Each row has a class, written as a number after it; each block has new classes, again numbered from 0 up.
[286,99,-206,-99,-162,36,-119,-79,482,-246,-355,183,-37,84,123,-51,271,167,179,-135,-136,-98,43,-214,8,132,243,182,153,-11,-244,-32]	4
[471,405,-265,281,151,93,-12,29,-158,-1,335,84,-21,98,41,-69,0,-129,-212,-167,138,-205,-158,42,170,115,-142,-9,12,319,-91,189]	5
[-150,-302,10,-52,-137,-296,73,-198,10,131,-9,45,-61,228,149,28,-183,-77,107,120,18,177,43,-212,-83,121,8,20,10,-42,109,-96]	3
[-170,143,385,-513,-166,140,-138,209,213,12,-262,440,84,465,-280,-148,-9,-287,135,-78,172,73,236,-45,-209,87,79,-68,73,134,-180,-82]	0
[-33,-237,-148,-219,-9,-339,44,-306,181,0,77,-46,71,79,217,46,-176,98,19,79,1,87,-37,-275,-46,232,104,159,30,-26,108,140]	4
[-476,181,60,-143,-449,-79,154,-115,-79,69,5,92,-337,7,104,-31,28,-165,232,58,-60,202,55,-561,328,134,-54,-114,112,61,-135,157]	0
[-262,-585,256,209,406,-106,-287,-278,-128,196,-112,-286,201,-61,135,256,51,96,81,-118,133,352,181,-244,-85,-187,433,184,-326,290,-30,-100]	1
[-151,-323,-80,10,46,-127,21,-186,84,95,-64,-143,-101,56,-10,98,-22,74,-156,40,-48,57,35,122,-235,10,64,123,51,7,50,-25]	1
[-353,-463,36,-295,-393,54,-18,-166,146,119,-14,58,81,-70,166,125,-205,187,-15,-3,-90,103,185,-185,-125,78,197,-93,7,-94,171,-316]	1
[50,-228,-62,58,-94,-139,-3,-157,212,37,118,-66,-1,198,14,64,-69,93,-132,19,-25,-132,30,-42,-39,153,171,88,122,60,-29,-32]	1
[163,194,-319,-274,33,52,-74,-89,-144,85,188,-37,-65,-187,157,80,-73,-18,-477,25,197,-165,-197,113,-264,-61,-140,-104,274,119,-139,123]	8
[24,-52,19,-23,107,-147,49,-160,55,95,-9,-22,2,40,136,4,1,-86,-47,-39,74,111,-38,-29,-130,119,66,91,65,52,108,74]	1
[-95,93,-444,-218,85,-205,89,-275,-124,128,358,-149,204,-327,203,162,-114,-41,-170,-84,100,379,4,-340,156,379,-237,47,475,405,99,143]	4
[-97,0,269,-425,-134,137,-118,-182,-42,165,228,213,78,-428,39,228,177,48,-390,-137,213,84,57,-333,-11,60,44,223,91,313,17,63]	5
[-148,-138,88,234,264,149,-326,-118,-173,84,-51,-46,66,-377,529,203,392,-174,-102,-397,-8,588,-103,-569,-9,-131,474,233,-104,221,129,82]	0
[-32,-423,-124,-218,285,-213,-206,-297,-133,75,-115,-28,534,-492,357,22,78,19,-183,3,165,210,-249,70,-42,104,128,255,54,-186,100,278]	6
[4,-105,62,-155,-153,-285,-9,-181,182,106,-287,111,-53,138,93,-20,98,87,138,168,-7,88,-14,-95,-185,30,39,28,114,-254,88,54]	2
[-306,8,259,399,-168,9,-6,98,125,49,-145,-6,-331,86,286,27,226,-425,14,231,-189,85,-13,-292,407,273,-96,186,154,-199,46,-78]	6
[428,79,-362,130,120,39,-81,-169,77,137,272,11,143,20,136,-75,161,-129,-183,-298,106,-35,-205,180,87,269,51,204,115,117,-120,168]	2
[381,173,-238,-52,131,146,0,-111,-77,10,298,61,101,-70,42,107,119,-54,-442,-64,237,52,-206,-91,107,204,-84,165,-12,233,-182,-82]	5
[-88,-148,-59,74,13,-148,-19,-237,-14,98,-52,55,160,121,58,67,-22,33,-55,122,169,145,36,-88,-83,119,4,62,93,62,12,1]	5
[3,-199,-81,69,7,-279,113,-103,35,51,-56,-60,-86,181,-66,121,-84,126,85,123,-61,125,9,39,-96,167,-90,70,134,-9,256,12]	6
[-244,245,94,-352,-407,219,7,-49,20,-35,-110,22,-37,-136,324,-4,-131,-134,-59,73,-16,54,83,-394,44,101,-96,-112,-14,44,-173,-186]	4
[-250,-362,-117,752,19,-302,-299,-85,19,-147,-509,-1,176,-12,410,-150,-108,94,252,103,-339,-243,160,237,73,-31,241,-127,189,-525,-23,238]	3
[-72,-157,-4,126,-8,-351,91,-209,-49,61,-149,50,90,71,111,12,-14,138,163,164,-28,61,-66,-83,-71,96,-43,18,173,-81,193,109]	7
[-93,-203,-67,-34,-40,-276,113,-175,82,-2,-100,-41,-228,-43,174,92,-59,92,-47,167,3,-17,-2,-125,-115,61,-26,69,84,-54,89,84]	1
[-790,-418,22,478,-168,-40,243,228,-12,7,-282,41,-449,-265,243,26,-41,-151,4,184,-323,-49,214,172,41,152,-318,-106,179,-411,169,-181]	5
[71,-333,113,-62,-219,53,-80,-178,231,239,-201,-100,14,-35,235,-53,157,-208,169,-180,-153,196,15,28,121,175,276,295,5,-54,494,-109]	8
[308,111,-169,-267,9,90,-303,142,15,193,-405,111,478,-186,90,24,188,262,31,-257,-20,198,3,334,-684,-112,-196,-177,430,125,235,-115]	0
[24,117,180,197,171,72,101,-9,-139,44,-10,303,-159,-329,467,-129,-95,-167,-20,-106,-89,-37,125,-90,436,204,-66,-128,-466,-338,169,-187]	7
[205,162,-212,189,185,121,-143,3,-82,-95,307,20,-5,16,118,48,23,-81,-356,-28,2,-191,-198,-99,-4,-107,14,68,86,129,-164,66]	5
[522,112,-301,77,56,24,-200,34,51,111,451,-58,13,-18,9,24,84,8,-479,-126,117,-303,-130,50,100,0,-34,37,91,223,-286,55]	3
[232,97,-222,193,105,57,-76,-284,-29,84,358,48,189,-65,223,-36,154,-171,-493,-126,159,-66,-249,-65,71,158,38,292,36,174,-263,132]	6
[-424,115,-96,-658,-73,-96,123,-328,-450,270,115,330,-139,-359,320,-155,-237,-139,190,-53,-191,490,-67,-417,33,-217,-174,-292,-160,-255,409,34]	0
[337,-116,-254,-105,74,227,-281,87,224,-9,291,233,140,-99,144,80,127,25,-353,-247,115,-134,-31,-100,-45,32,74,160,-42,151,-221,-194]	8
[-9,-206,0,-249,-17,131,-123,96,114,105,-238,168,-73,-381,333,7,160,-117,116,-166,7,-207,45,32,-98,-10,-74,31,278,62,-104,-269]	8
[-269,-192,-142,16,-297,45,145,107,344,191,-21,-285,-208,114,33,-97,-23,-169,72,50,-278,28,148,166,106,184,-146,-64,144,-235,41,-339]	0
[172,160,154,-80,-113,-56,-9,-57,-30,52,-562,18,-7,52,394,39,-191,237,640,223,49,-70,44,61,-275,-11,-265,-275,-8,-165,177,-208]	1
[235,28,-276,-117,54,196,-157,4,77,53,466,43,94,-98,153,107,-23,12,-297,-128,128,-53,-151,-8,8,93,-52,65,-33,-21,-155,-71]	8
[148,-64,0,484,-292,-18,155,-217,166,201,100,-249,1,-372,213,-12,416,-9,328,-413,101,196,91,66,196,137,19,319,90,63,-108,109]	7
[-193,210,-142,-240,560,107,-281,-52,268,14,220,48,528,-272,179,204,42,169,-85,-152,28,360,35,-214,-310,116,-4,97,192,94,120,26]	3
[183,-182,-99,-22,-28,-220,47,-164,139,74,-82,-100,9,160,310,-22,-49,-145,-99,-51,-32,140,-83,-98,-145,219,200,82,156,-28,196,-73]	4
[-336,-30,-47,-216,-7,-187,-157,-138,273,-27,-493,294,97,80,523,-49,-148,-99,276,-59,-123,421,322,-447,-245,131,239,-200,159,-261,238,-83]	5
[288,-37,-284,172,147,57,-122,-16,-122,74,189,-8,-123,29,87,40,71,-130,-329,-142,137,-199,-138,148,-116,-103,-26,103,172,313,-128,99]	7
[321,47,-205,82,201,31,-185,11,158,184,106,143,88,19,-40,-77,165,110,129,-163,-35,-192,-42,337,56,86,-164,41,105,-59,-77,50]	1
[415,-15,-227,259,152,46,-72,40,-137,24,215,114,-112,70,7,-27,20,-114,-188,-151,30,-307,-90,119,281,132,0,58,124,309,-32,26]	4
[-220,-412,156,369,332,20,-147,30,-38,28,-154,153,252,-501,362,-86,278,-230,447,-204,38,359,49,-153,335,-86,144,318,-211,-76,408,125]	6
[-420,-112,215,227,43,10,-111,-106,44,55,292,24,95,-96,-32,-92,0,4,-63,-241,3,19,178,5,151,17,148,163,-502,-146,-308,372]	0
[194,-67,-156,16,265,-26,-88,-15,-99,108,286,32,147,31,-213,96,-41,149,-300,-26,64,-41,-49,231,50,154,-197,80,-144,64,-40,44]	5
[179,112,-299,589,85,144,-218,106,133,-132,153,61,178,22,190,-4,26,-25,-220,-5,86,-268,15,203,2,68,-130,70,167,-18,-224,62]	8
[-42,-279,128,91,47,-298,85,-161,-180,19,-7,-72,45,33,119,81,-140,41,44,222,60,74,-124,-115,-10,26,92,34,61,-58,306,82]	4
[5,-306,-138,-171,-118,-325,49,-255,207,93,-148,-37,25,99,110,-10,-81,118,120,103,-85,32,21,-80,-125,78,116,61,202,-85,313,34]	5
[379,192,-108,455,441,-74,-356,-76,177,90,-51,-60,52,111,-99,57,145,208,107,-90,-3,-418,34,899,-161,123,-132,142,376,-322,-257,428]	2
[-77,-340,-102,121,60,-198,-14,-211,125,-5,-188,-26,87,24,119,134,106,112,-88,130,63,126,-2,-133,-200,37,124,184,180,31,62,-65]	5
[207,182,-96,190,30,117,-102,76,-140,52,226,91,-41,92,-6,3,51,-126,-94,-165,90,-65,-71,-28,160,87,-63,-13,-20,244,-231,36]	3
[36,-70,-79,-243,-121,-237,81,-353,51,124,-94,-55,59,-101,308,27,-54,81,30,248,91,72,-117,-135,-29,92,-26,20,158,-210,166,11]	7
[-105,-163,-219,-81,-68,-167,53,-155,147,46,-148,-94,-175,83,218,21,-103,-74,-4,114,-2,1,8,22,-154,127,-47,51,187,-81,68,56]	5
[122,202,-117,-250,-225,-17,-8,224,287,-173,-283,133,276,-44,-226,-75,30,379,399,139,-167,-30,174,-62,295,159,-126,-280,214,-164,78,-160]	0
[73,-121,-106,-264,-104,-352,176,-229,114,104,3,-30,-266,89,-92,31,-78,183,6,52,14,-4,78,-38,-189,21,-77,42,52,43,38,83]	4
[-159,-243,-107,-406,-159,-239,73,-322,-48,152,-96,49,-110,81,20,62,-171,129,62,198,16,88,33,-145,-98,-25,-17,-59,97,-23,129,-53]	7
[451,421,-108,191,158,199,-217,-29,-28,153,250,142,226,42,178,4,165,0,30,-281,147,102,-86,36,-109,11,-233,75,-95,134,-164,11]	7
[159,208,-277,162,310,26,-182,-92,-122,25,230,178,149,112,2,-54,10,-37,-175,-53,2,-132,-137,112,3,-1,-130,7,113,23,-233,135]	5
[-356,27,209,-378,-199,169,-53,331,72,-139,-254,350,-87,92,95,-206,-10,-458,93,60,-207,-30,-78,-352,127,-7,171,-123,193,-30,278,-59]	8
[281,185,-151,-143,233,56,-81,-27,-164,168,397,18,-52,-139,56,118,-13,132,-176,-163,98,-45,-178,94,-87,28,-211,-29,-82,66,-110,87]	4
[-103,-269,-103,-228,85,-317,85,-224,191,93,-139,-46,-84,97,94,30,-37,13,44,57,-70,149,9,-41,-151,158,59,134,127,-96,197,43]	7
[290,326,220,-714,-279,192,-149,128,201,-70,82,494,-155,445,107,75,29,-333,130,-328,128,-1,-68,-832,80,328,352,46,239,672,-85,-82]	6

A new block, with new classes numbered from 0.
[10,-85,45,46,-63,75,-27,-49,74,30,66,326,319,-52,92,39,-145,-92,31,63,2,-106,-179,124,-137,-177,14,2,96,33,51,-128]	8
[53,151,368,-90,-129,20,-10,-145,156,-128,31,414,404,-23,246,95,-97,-202,-227,238,325,-44,-137,20,-150,-382,-62,150,-42,246,221,-10]	9
[-142,497,552,-158,97,-87,-116,28,229,69,-179,-317,-265,286,153,-39,430,-63,-164,44,397,239,269,-55,289,-396,-319,73,263,365,148,375]	3
[-131,63,-17,292,113,-124,-362,214,-366,50,-84,142,-113,271,-87,32,307,89,260,-24,-53,-97,233,-118,104,220,254,89,-16,6,-164,93]	11
[93,-39,25,-13,-133,66,53,-65,63,-61,93,412,308,-77,121,34,-345,-85,-178,108,105,-76,-205,161,-192,-118,66,0,49,68,113,-234]	4
[-146,-2,69,169,48,-115,-291,43,-35,-22,-32,102,12,343,-35,-124,539,13,290,23,143,-178,131,-113,-136,-375,0,160,-52,147,78,71]	12
[238,-232,-439,111,-41,136,7,-85,-47,15,109,-24,109,-44,-132,47,2,4,362,-135,-252,-111,-244,267,-143,198,34,-148,70,-144,-59,-180]	1
[149,-284,-357,126,-7,118,5,-36,-41,42,157,115,212,-103,-146,-28,-167,61,236,-110,-153,-186,-223,258,-167,210,63,-161,74,-157,-64,-234]	8
[-160,366,401,-82,63,-76,-164,91,136,105,-187,-268,-350,223,63,31,390,-27,23,-30,145,186,172,-2,265,-318,-108,130,281,140,-50,326]	0
[58,-298,-416,230,28,2,-76,14,-126,-40,76,-270,-105,219,-326,-133,476,182,482,-142,-132,-210,80,21,-108,172,-27,-79,-162,-98,-52,-101]	7
[-170,4,-44,363,243,-128,-385,316,-348,111,50,15,-94,242,-149,-98,215,171,316,-55,-21,-204,283,-116,141,176,208,-4,4,-19,-190,59]	2
[212,124,-138,206,20,146,32,184,-460,191,-98,-470,-370,-34,-180,6,26,176,126,-271,-120,333,250,222,474,739,14,-233,107,-59,-272,170]	12
[97,314,85,316,63,5,-305,149,-409,46,-141,23,-379,108,-92,110,148,153,319,12,-80,-148,293,-81,267,445,372,129,80,-43,-93,225]	11
[-56,108,47,109,-24,-65,-258,-41,-23,-131,119,45,-23,381,-28,-147,387,24,176,87,252,-272,99,-82,-100,-410,-18,82,-90,200,202,-9]	1
[138,-106,-89,15,-89,62,20,-68,27,4,62,175,239,-19,22,91,-64,-69,95,-23,-27,-64,-198,149,-135,-2,-11,-40,92,-1,12,-130]	6
[-21,34,-122,-117,-117,-26,-85,-14,57,64,-178,-51,-221,123,-44,152,278,-72,107,-133,-146,113,-203,120,-116,-259,31,37,156,-223,-146,172]	1
[212,443,233,145,35,44,5,193,-399,14,20,-350,-210,77,-109,-29,-155,192,-229,-58,289,172,430,76,531,649,-17,-214,20,195,-49,127]	0
[-155,-83,-110,306,191,-55,-305,246,-308,126,-28,-6,-121,162,-113,-32,210,135,344,-166,-148,-100,176,11,118,268,185,30,28,-40,-229,68]	9
[85,-77,-1,8,-98,31,39,-30,63,-69,47,301,246,-34,70,9,-236,-28,-113,44,125,-91,-166,137,-117,2,24,-20,26,76,71,-179]	6
[-271,485,703,118,67,-190,-326,261,-200,-14,-25,477,84,257,212,19,16,-14,-272,174,390,-121,376,-210,169,-150,234,289,-30,270,3,198]	0
[115,252,176,159,-16,92,-24,191,-422,150,-212,-340,-356,26,-120,61,38,108,-49,-227,-9,368,270,162,532,649,29,-93,84,47,-257,247]	2
[-109,620,671,-458,-235,-154,-65,-82,138,-103,-311,223,-218,261,275,297,160,-278,-485,163,401,314,-15,-138,45,-676,-5,318,96,95,89,427]	10
[-20,-30,-270,125,194,18,-149,114,121,195,-42,-617,-312,150,-227,-169,428,177,395,-255,-102,-59,68,241,163,72,-170,-214,310,-50,-150,114]	5
[-84,-371,-336,297,159,-22,-249,22,-62,95,24,-271,-73,275,-240,-215,668,155,674,-239,-219,-266,25,79,-114,-27,-113,-77,-21,5,-28,-41]	1
[74,-583,-701,234,146,-10,-133,-12,-134,58,91,-271,25,143,-419,-77,579,155,797,-255,-435,-131,-58,62,-294,210,-50,-155,-99,-247,-118,-175]	4
[176,69,16,2,-160,54,25,-96,32,-83,104,301,341,-79,84,13,-197,-79,-135,115,123,-169,-184,176,-165,-120,54,-25,-11,45,104,-171]	5
[49,-28,102,47,-76,4,-44,-10,60,-10,20,306,241,46,49,95,26,-65,103,90,54,-139,-133,56,-124,-169,9,38,48,42,25,-30]	7
[29,-127,-247,284,139,56,-46,117,-266,146,-152,-13,-263,-114,-146,-36,-50,187,400,-148,-373,-34,167,-15,121,652,260,11,101,-191,-170,16]	12
[-84,191,122,-168,-87,-28,-184,-43,100,61,-174,-68,-129,162,77,128,365,-107,3,-36,85,83,-106,51,-58,-465,-79,111,181,-1,19,235]	6
[40,-145,-421,-220,-93,39,94,-52,-27,98,-154,-156,-284,-18,-209,196,112,-23,143,-250,-358,264,-219,123,-182,117,58,-48,158,-427,-202,91]	4
[164,111,82,57,-106,21,-45,-2,-3,-48,126,281,177,7,75,58,-193,-31,-73,46,126,-158,-158,179,-73,-88,135,7,96,40,-9,-127]	0
[-114,-130,-271,36,229,-1,-101,136,205,212,43,-513,-265,91,-228,-151,339,157,385,-280,-236,-72,-11,129,40,-37,-168,-145,277,-121,-195,105]	8
[30,-139,-388,-87,-8,26,-82,24,20,144,-182,-252,-297,2,-217,128,295,58,318,-266,-360,133,-167,114,-76,68,32,-71,165,-359,-233,118]	5
[-199,621,768,-285,-56,-129,-67,48,277,-20,-207,-31,-131,291,318,11,261,-173,-467,183,574,196,213,-121,248,-584,-238,205,178,396,150,400]	5
[18,524,785,-107,-249,-37,-43,-97,61,-180,-57,653,266,68,455,124,-298,-244,-584,349,601,-13,-12,12,-4,-477,86,280,-18,394,244,88]	9
[-108,87,6,-206,-77,-34,-57,6,54,84,-236,-38,-244,96,-21,183,262,-57,-9,-80,-63,199,-135,68,-20,-300,-1,82,183,-160,-116,204]	11
[20,-133,-354,69,183,-3,-69,80,116,161,33,-663,-238,129,-278,-74,424,105,452,-237,-191,39,34,142,45,29,-232,-216,247,-104,-129,51]	6
[-177,275,230,268,242,-175,-466,337,-208,63,128,-6,-87,397,-24,-90,302,128,148,17,234,-252,376,-84,150,-5,134,48,58,172,-65,107]	4
[-288,403,629,-177,80,-133,-156,29,345,55,-119,-9,-53,254,244,-72,258,-152,-262,85,394,117,132,-40,87,-636,-216,189,224,359,143,234]	12
[-130,135,203,52,-22,-91,-173,24,-66,-93,-57,78,-95,341,-33,-83,351,35,18,55,292,-105,185,-109,-10,-264,13,179,-76,178,126,78]	7
[-313,435,732,-121,121,-130,-157,129,248,122,-200,-104,-221,215,252,-65,264,-29,-273,29,417,185,218,-31,318,-477,-202,186,266,368,7,389]	9
[250,-226,-396,297,60,179,135,68,-422,204,-106,-506,-202,-133,-239,-59,57,197,289,-318,-325,341,162,224,356,899,-125,-376,44,-50,-214,-15]	3
[193,324,183,189,79,89,-27,169,-346,126,-159,-473,-282,64,-85,-53,35,207,-59,-143,167,277,442,110,594,653,-157,-241,89,227,-88,206]	8
[-29,43,22,290,105,27,-212,131,-198,101,-139,57,-234,36,-7,53,149,109,395,0,-205,-125,213,-165,148,271,241,123,107,-46,-30,173]	6
[-170,375,580,-80,-81,-187,-296,-19,61,-197,46,297,106,443,137,-71,398,-140,-188,217,537,-127,163,-217,-104,-761,-66,280,-180,364,279,165]	10
[-35,-302,-405,198,67,-16,-175,18,-104,10,33,-245,-195,252,-295,-121,581,129,546,-156,-152,-180,-2,24,-139,-14,0,-17,-42,-93,-50,-40]	11
[-82,-101,-178,290,176,-63,-294,269,-289,105,22,-59,-45,188,-189,73,391,87,493,-141,-262,-30,184,-45,57,257,174,-4,-22,-121,-257,93]	0
[-49,380,429,116,-3,-62,-191,102,-173,-54,-164,353,-62,61,191,78,-104,-29,-125,223,204,-79,236,-163,141,110,261,219,-9,135,100,155]	12
[-280,412,671,123,112,-229,-356,252,-206,-30,-43,366,112,350,220,2,135,-86,-265,228,471,-40,380,-273,184,-202,105,255,-62,353,54,192]	7
[-326,231,469,118,182,-219,-341,280,-168,32,-72,302,2,353,133,-9,261,14,19,74,243,-18,341,-269,155,-149,123,248,-26,258,-46,200]	1
[-191,254,337,-109,106,-55,-125,45,289,79,-108,-332,-178,226,77,-79,366,-22,-79,-10,284,144,113,-25,176,-429,-305,34,241,284,73,264]	9
[37,-160,-331,331,259,24,-134,188,-234,135,-33,-196,-316,-34,-309,-74,-34,277,471,-234,-356,-223,156,11,138,675,260,-79,102,-242,-206,-6]	2
[-124,-128,-284,343,261,-132,-321,370,-409,191,39,-42,-197,142,-260,-73,179,248,459,-276,-299,-213,171,54,49,449,295,-39,47,-241,-380,28]	1
[11,-68,-124,34,53,-84,-170,-17,-97,-55,80,-120,-55,292,-227,-81,446,27,249,-95,84,-126,82,-65,-157,-101,-80,45,-108,-11,53,10]	7
[137,335,64,264,61,3,-172,146,-507,21,-215,-46,-485,81,-38,18,-66,198,104,-7,2,-39,349,-30,403,667,305,21,72,43,-53,157]	11
[-219,549,638,-191,66,-95,-192,68,209,81,-123,-165,-208,253,176,-60,270,-78,-267,29,382,72,188,13,254,-508,-216,145,264,298,89,364]	8
[72,-101,-403,84,204,40,-9,50,51,193,8,-712,-335,82,-274,-132,382,156,430,-300,-188,46,47,227,92,188,-234,-273,268,-97,-139,88]	3
[118,539,406,94,-24,30,-70,172,-322,65,-39,-334,-261,87,22,-39,-48,100,-299,-33,348,215,412,112,507,372,-71,-106,75,253,-31,214]	6
[187,-135,-391,350,68,148,55,141,-396,244,-35,-476,-265,-141,-253,-128,-38,257,263,-337,-333,145,145,274,351,868,53,-305,122,-151,-342,-18]	12
[-57,4,-64,171,164,-108,-242,177,-296,42,-21,-22,-75,260,-86,12,295,39,228,-87,-3,56,238,-123,94,192,44,6,-36,45,-94,63]	3
[-10,183,48,-188,-191,-7,-20,-28,59,55,-220,56,-210,45,82,146,82,-91,-119,-46,-26,153,-162,110,-33,-256,44,41,169,-138,-99,177]	5
[142,-1,-200,356,94,66,-123,127,-322,71,-98,-25,-312,-71,-170,13,-90,204,389,-120,-308,-129,171,53,169,660,342,-29,87,-179,-142,30]	0
[-113,532,597,-232,-57,-65,-71,-23,261,-9,-167,-149,-107,242,210,39,300,-143,-273,143,418,166,122,-19,189,-617,-262,121,193,330,159,359]	8
[-130,372,398,-67,76,-64,-145,53,177,97,-185,-309,-238,255,112,3,417,-31,7,-5,247,167,154,53,292,-397,-237,61,293,265,-7,354]	9
[24,-510,-627,213,90,14,-129,-1,-80,25,79,-257,8,182,-366,-109,612,101,706,-213,-338,-150,-48,6,-270,12,-80,-85,-123,-209,-97,-95]	8
[-52,-325,-453,355,114,-27,-309,12,-136,31,128,-190,-67,304,-280,-200,646,141,647,-162,-198,-372,20,29,-208,-61,29,-44,-78,-33,-32,-93]	11
[-98,-74,-149,-262,-157,36,67,-96,160,48,-207,82,-56,-15,33,152,69,-168,-87,-81,-166,300,-244,40,-194,-277,-59,48,95,-177,-59,72]	12
[-91,173,334,-30,-119,-54,-73,-128,6,-124,-43,287,115,297,190,-107,247,-120,-171,157,399,33,141,-119,-76,-437,-91,185,-101,336,266,13]	12
[-70,8,-76,203,104,-51,-311,95,-272,58,-35,-183,-289,329,-209,-157,571,184,431,-157,-16,-162,226,9,90,46,35,46,15,0,-38,113]	8
[59,-120,-244,435,144,55,-225,160,-333,158,-181,-85,-346,-37,-201,-53,96,266,514,-229,-432,-143,160,60,209,722,303,-29,127,-156,-211,37]	0
[152,476,342,135,-37,71,-72,150,-384,61,-125,-328,-291,109,15,-23,-19,62,-224,-36,259,301,401,106,566,406,-88,-121,70,246,-41,218]	8
[19,-51,-308,-121,-93,6,-76,-13,14,143,-211,-156,-269,44,-153,207,312,4,281,-230,-343,111,-250,156,-79,-83,90,-37,224,-379,-260,186]	5
[-4,-153,-467,23,61,-25,-206,83,-93,173,-94,-254,-358,117,-278,108,400,92,488,-302,-425,-12,-154,176,-116,36,85,-75,197,-358,-297,65]	11
[-202,-6,-56,274,174,-140,-353,352,-384,175,-41,6,-251,264,-130,1,363,132,348,-166,-159,-50,236,-42,107,227,260,83,70,-146,-325,179]	4
[-176,262,336,-295,-96,-108,-199,37,163,111,-309,56,-171,159,117,264,440,-158,-71,-38,55,247,-136,-42,-18,-571,-21,210,200,-86,-112,398]	5
[-86,-221,-416,482,246,-96,-435,347,-451,205,44,-204,-233,257,-322,-39,557,267,740,-231,-360,-250,192,3,100,377,235,-95,28,-209,-386,65]	11
[-56,179,222,-182,-35,-27,-29,-59,242,53,-163,-307,-190,191,70,63,411,-133,32,-20,71,265,-28,11,152,-436,-271,26,189,117,7,268]	10
[-14,-216,-484,406,253,-44,-367,361,-450,205,-5,-385,-400,229,-435,49,473,267,783,-363,-480,-118,166,56,213,607,258,-120,71,-355,-487,112]	2
